Here is a tiny trained network, its code and every weight. The questions are about switching its units off for an input and a class, where a switched-off unit gives its printed mean instead of its output.

import numpy as np


def w(rows, s, z=0):
    codes = np.array(rows[::2]) - 128.0
    scale = np.full(codes.shape[1], s)
    scale[-1] = z or s
    return codes * scale


def f(y):
    return y / 2 * (1 + np.tanh(0.7978845608 * (y + 0.044715 * y**3)))


def log_softmax(a):
    a = a - a.max(-1, keepdims=True)
    return a - np.log(np.exp(a).sum(-1, keepdims=True))


def net(x, mask):
    res = np.array(x, float).reshape(1, 6) / 4 @ E
    y = f(res @ A[0][:, :-1].T + A[0][:, -1])
    res = res + np.where(mask, y, B[0][:, -1]) @ B[0][:, :-1]
    return log_softmax(res[-1] @ U[:, :-1].T + U[:, -1])


A, B = {}, {}
E = w([
[165,93,95,122,163,129,139,223,208],'x0',
[114,118,251,153,115,134,125,202,127],'x1',
[81,142,57,46,147,195,114,104,119],'x2',
[153,104,79,145,142,87,177,119,54],'x3',
[74,192,81,192,100,168,195,137,161],'x4',
[234,200,139,125,162,150,113,132,146],'x5',
],0.013)
A[0] = w([
[165,130,102,146,139,113,140,172,143,161],'n0',
[98,116,159,86,110,220,72,159,143,156],'n1',
[65,86,143,163,115,135,226,185,149,242],'n2',
[180,135,135,77,91,166,162,157,132,92],'n3',
[194,112,201,163,138,108,117,155,115,137],'n4',
[149,213,119,96,84,181,140,53,108,200],'n5',
[92,132,219,101,109,196,103,125,108,166],'n6',
[17,124,166,161,99,108,245,146,126,139],'n7',
[172,83,115,110,173,136,109,112,157,254],'n8',
[162,227,84,127,129,167,144,59,132,163],'n9',
[65,158,76,140,79,123,181,191,106,88],'n10',
],0.011,0.0049)
B[0] = w([
[147,173,146,61,106,170,224,75,57,177],'n0',
[65,89,60,58,154,91,143,206,167,220],'n1',
[148,111,131,93,67,186,190,83,186,253],'n2',
[165,162,139,66,46,90,91,94,134,152],'n3',
[196,198,220,173,143,51,100,41,114,220],'n4',
[107,84,154,102,105,167,106,159,28,220],'n5',
[43,37,32,113,148,187,72,150,50,226],'n6',
[219,97,177,104,104,129,175,104,142,253],'n7',
[168,101,124,2,159,126,190,135,150,204],'n8',
[86,57,128,48,96,232,80,111,55,218],'n9',
[179,144,77,74,174,92,183,53,181,199],'n10',
],0.0089,0.014)
U = w([
[113,150,232,254,159,130,44,120,111,56],'0',
[184,161,65,118,127,142,191,90,150,110],'1',
[221,185,253,151,58,77,144,125,136,113],'2',
[113,146,77,156,171,73,143,158,120,50],'3',
[84,9,91,90,124,195,118,150,112,255],'4',
[160,178,100,233,138,125,80,194,142,32],'5',
[127,123,127,86,164,128,113,203,211,3],'6',
],0.0093,0.0038)

Each question gives the input, the list of numbers given to net, and the class t.
The units are the neurons (one row each of A and B). Each row of codes is followed by its name. A weight is (code - 128) times the scale printed after its matrix; where a second scale follows, it is the last column's (A, B and U).
mask holds one flag per neuron, in row order. A switched-off neuron (its flag False) gives its mean, the last column of its row in B, instead of its output. The means were averaged over made-up inputs and are rounded, as every weight is.
A unit's drop is (log p(t) with every unit on - log p(t) with that unit switched off) / (log p(t) with every unit on - log p(t) with every unit switched off).
The circuit of an input: a set's keep is (log p(t) with only the set's units on - log p(t) with every unit switched off) / (log p(t) with every unit on - log p(t) with every unit switched off). Starting from all 11 units, units are removed one at a time, each time the one whose removal leaves the highest keep (on an exact tie, the one counted first), for as long as the keep stays at least 0.8.
units of the circuit, in order: the units of the circuit, biggest drop first
k most important neurons: the k neurons with the biggest drops, biggest first
drop when u is switched off: that unit's drop, to one decimal
input [8,2,4,-7,7,2], class 6: units of the circuit, in order -> (n6)
input [8,3,4,0,0,2], class 6: units of the circuit, in order -> (n6, n9)
input [8,-7,5,4,-3,-4], class 1: units of the circuit, in order -> (n6, n9)
input [-7,6,-4,-5,-6,3], class 0: units of the circuit, in order -> (n4, n6)
input [-1,2,-5,0,8,-6], class 2: 2 most important neurons -> (n7, n6)
input [-1,6,6,7,2,-2], class 1: 2 most important neurons -> (n9, n10)
input [-8,5,0,-6,-8,8], class 4: 2 most important neurons -> (n6, n1)
input [-3,-2,-6,-7,5,6], class 4: 2 most important neurons -> (n9, n5)
input [4,6,-2,4,8,-3], class 2: 2 most important neurons -> (n7, n6)
input [6,1,2,-7,2,-3], class 6: 2 most important neurons -> (n9, n5)
input [1,-5,-3,-2,6,4], class 4: drop when n9 is switched off -> 0.5
input [4,-3,-2,-5,6,-2], class 1: drop when n3 is switched off -> 0.0
input [7,-2,-7,-1,-1,-8], class 2: drop when n6 is switched off -> 0.1
input [-4,-8,-6,4,1,-6], class 1: units of the circuit, in order -> (n6)
